Here is a tiny trained network, its code and every weight. The questions are about switching its units off for an input and a target symbol, where a switched-off unit gives its printed mean instead of its output.

import numpy as np


def w(rows, s, z=0):
    codes = np.array(rows[::2]) - 128.0
    scale = np.full(codes.shape[1], s)
    scale[-1] = z or s
    return codes * scale


def f(y):
    return np.maximum(y, 0)


def softmax(a):
    e = np.exp(a - a.max(-1, keepdims=True))
    return e / e.sum(-1, keepdims=True)


def log_softmax(a):
    a = a - a.max(-1, keepdims=True)
    return a - np.log(np.exp(a).sum(-1, keepdims=True))


def net(x, mask):
    ids = ['ΓΔΞΣΨεζλμτω'.index(c) for c in x.split()]
    T = len(ids)
    res = E[ids] + P[:T]
    r = res
    for j in range(3):
        rows = slice(2 * j, 2 * j + 2)
        q, k, v = (r @ M[0][rows].T for M in (Q, K, V))
        z = softmax(np.where(np.tri(T) > 0, q @ k.T / 2**0.5, -1e9)) @ v
        o = O[0][rows]
        res = res + np.where(mask[j], z, o[:, -1]) @ o[:, :-1]
    y = f(res @ A[0][:, :-1].T + A[0][:, -1])
    res = res + np.where(mask[3:11], y, B[0][:, -1]) @ B[0][:, :-1]
    return log_softmax(res[-1] @ U[:, :-1].T + U[:, -1])


Q, K, V, O, A, B = {}, {}, {}, {}, {}, {}
E = w([
[171,87,110,134,96],'Γ',
[132,140,79,112,124],'Δ',
[162,96,143,99,86],'Ξ',
[109,91,90,47,111],'Σ',
[162,142,170,185,106],'Ψ',
[137,132,190,120,109],'ε',
[133,120,144,138,109],'ζ',
[129,133,142,126,105],'λ',
[100,109,48,62,138],'μ',
[194,51,60,25,76],'τ',
[64,146,226,1,164],'ω',
],0.0087)
P = w([
[132,161,104,173,215],'0',
[95,123,93,149,112],'1',
[196,155,109,92,191],'2',
[133,53,126,144,174],'3',
[98,137,128,157,79],'4',
[192,201,137,107,145],'5',
[135,33,151,143,167],'6',
[100,136,150,139,66],'7',
[169,197,147,113,135],'8',
[140,7,171,129,160],'9',
[99,133,177,131,50],'10',
[138,191,160,107,124],'11',
],0.018)
Q[0] = w([
[120,35,146,156,140],'head 0',
[161,89,165,91,149],'head 0',
[97,139,96,207,76],'head 1',
[154,68,88,197,70],'head 1',
[174,167,181,67,213],'head 2',
[74,5,163,131,198],'head 2',
],0.012)
K[0] = w([
[84,158,109,185,211],'head 0',
[124,93,154,147,196],'head 0',
[131,151,141,115,23],'head 1',
[106,38,139,117,41],'head 1',
[81,151,223,110,178],'head 2',
[68,221,21,178,252],'head 2',
],0.014)
V[0] = w([
[149,71,197,82,52],'head 0',
[77,246,175,202,150],'head 0',
[210,112,114,99,254],'head 1',
[120,77,72,110,119],'head 1',
[241,122,71,209,88],'head 2',
[86,128,20,109,168],'head 2',
],0.0096)
O[0] = w([
[168,109,72,173,141,86],'head 0',
[33,121,143,54,178,113],'head 0',
[154,98,146,214,103,254],'head 1',
[113,129,169,140,153,131],'head 1',
[51,122,56,252,107,67],'head 2',
[160,137,135,130,43,154],'head 2',
],0.011,0.0077)
A[0] = w([
[43,68,116,151,149,149],'neuron 0',
[101,101,123,189,129,67],'neuron 1',
[171,145,143,175,127,80],'neuron 2',
[127,135,120,124,131,102],'neuron 3',
[87,82,129,123,246,45],'neuron 4',
[90,66,133,105,123,113],'neuron 5',
[49,127,152,172,58,1],'neuron 6',
[175,105,78,180,126,116],'neuron 7',
],0.013,0.0078)
B[0] = w([
[179,165,92,176,120,228],'neuron 0',
[223,119,35,97,106,168],'neuron 1',
[86,118,83,81,158,253],'neuron 2',
[143,150,136,120,130,128],'neuron 3',
[65,117,153,156,208,199],'neuron 4',
[116,186,94,143,130,238],'neuron 5',
[122,133,66,5,151,198],'neuron 6',
[72,55,130,112,131,240],'neuron 7',
],0.012,0.0054)
U = w([
[67,215,56,32,40,152],'Γ',
[71,142,153,100,8,189],'Δ',
[123,98,231,233,2,253],'Ξ',
[123,140,103,137,137,99],'Σ',
[120,151,53,101,188,27],'Ψ',
[124,121,119,149,141,104],'ε',
[116,111,154,235,148,180],'ζ',
[199,144,117,244,112,174],'λ',
[51,70,147,69,160,76],'μ',
[106,22,86,115,138,73],'τ',
[245,153,86,67,172,63],'ω',
],0.0064,0.0056)

Each question gives the input, a string of symbols that net reads in full, and the target symbol t.
The units are the heads (2 rows each of Q, K, V and O) and the neurons (one row each of A and B). Each row of codes is followed by its name. A weight is (code - 128) times the scale printed after its matrix; where a second scale follows, it is the last column's (O, A, B and U).
mask holds one flag per unit, heads first, then neurons. A switched-off unit (its flag False) gives its mean, the last column of its rows in O or B, instead of its output. The means were averaged over made-up inputs and are rounded, as every weight is.
A unit's drop is (log p(t) with every unit on - log p(t) with that unit switched off) / (log p(t) with every unit on - log p(t) with every unit switched off).
The circuit of an input: a set's keep is (log p(t) with only the set's units on - log p(t) with every unit switched off) / (log p(t) with every unit on - log p(t) with every unit switched off). Starting from all 11 units, units are removed one at a time, each time the one whose removal leaves the highest keep (on an exact tie, the one counted first), for as long as the keep stays at least 0.8.
units of the circuit, in order: the units of the circuit, biggest drop first
most important unit: the unit with the biggest drop
k most important neurons: the k neurons with the biggest drops, biggest first
heads that matter: for each layer, one digit per head in row order, 1 if its drop is at least 0.15 and else 0, layers parted by /
input λ τ ω ω ε ω λ ω λ τ ω ζ, target ω: units of the circuit, in order	head 2
input Ψ μ ε ω Δ Δ Δ Ξ ω Γ, target Ψ: 4 most important neurons	neuron 6; neuron 0; neuron 4; neuron 5
input ω ζ ω τ τ Δ, target τ: units of the circuit, in order	neuron 7; head 0; neuron 2; head 1
input Ξ Ξ Ξ λ Ψ ω Δ, target λ: heads that matter	001
input τ Ξ ω ε ω τ ε μ Σ ε, target τ: heads that matter	101
input ω ε Σ ω ζ Δ μ, target μ: heads that matter	101
input Σ ε Ψ λ ε ω Ψ ω Ξ Δ, target Ξ: heads that matter	001
input Ξ τ Ψ ω τ ω ε, target λ: units of the circuit, in order	head 2; neuron 0; neuron 1
input Δ ω Ξ μ ω ω Δ μ τ ζ, target Γ: units of the circuit, in order	head 2; head 0; neuron 6; neuron 5
input ε ε τ Δ, target ζ: 4 most important neurons	neuron 4; neuron 0; neuron 6; neuron 2
input ε Ξ ε Ψ, target ζ: heads that matter	111
input τ μ τ Ξ Ψ λ ω, target τ: heads that matter	111
input μ τ τ ε Ξ, target Γ: units of the circuit, in order	head 2; neuron 6
input Γ Ψ τ, target τ: units of the circuit, in order	neuron 7; head 2; head 1
input Ψ τ ζ, target τ: most important unit	neuron 7
input ω ε τ Γ ω ε ε ε Ξ ε, target μ: heads that matter	101
input Δ ω ω Ξ Σ Σ τ, target Γ: heads that matter	101
input ε ω τ Ξ τ Σ μ, target ζ: heads that matter	100
input ε ζ ω ω Ξ, target Γ: heads that matter	010
input ε Ψ ω ω Σ ω τ ω ω ε, target ζ: 2 most important neurons	neuron 0; neuron 4
input ω ω ω τ λ ω ω ε Σ μ Ψ, target Γ: heads that matter	000
input Ψ μ ε ω ω ε ω, target Ψ: heads that matter	101
input ω τ ω Σ ε Δ Ψ, target μ: most important unit	head 0
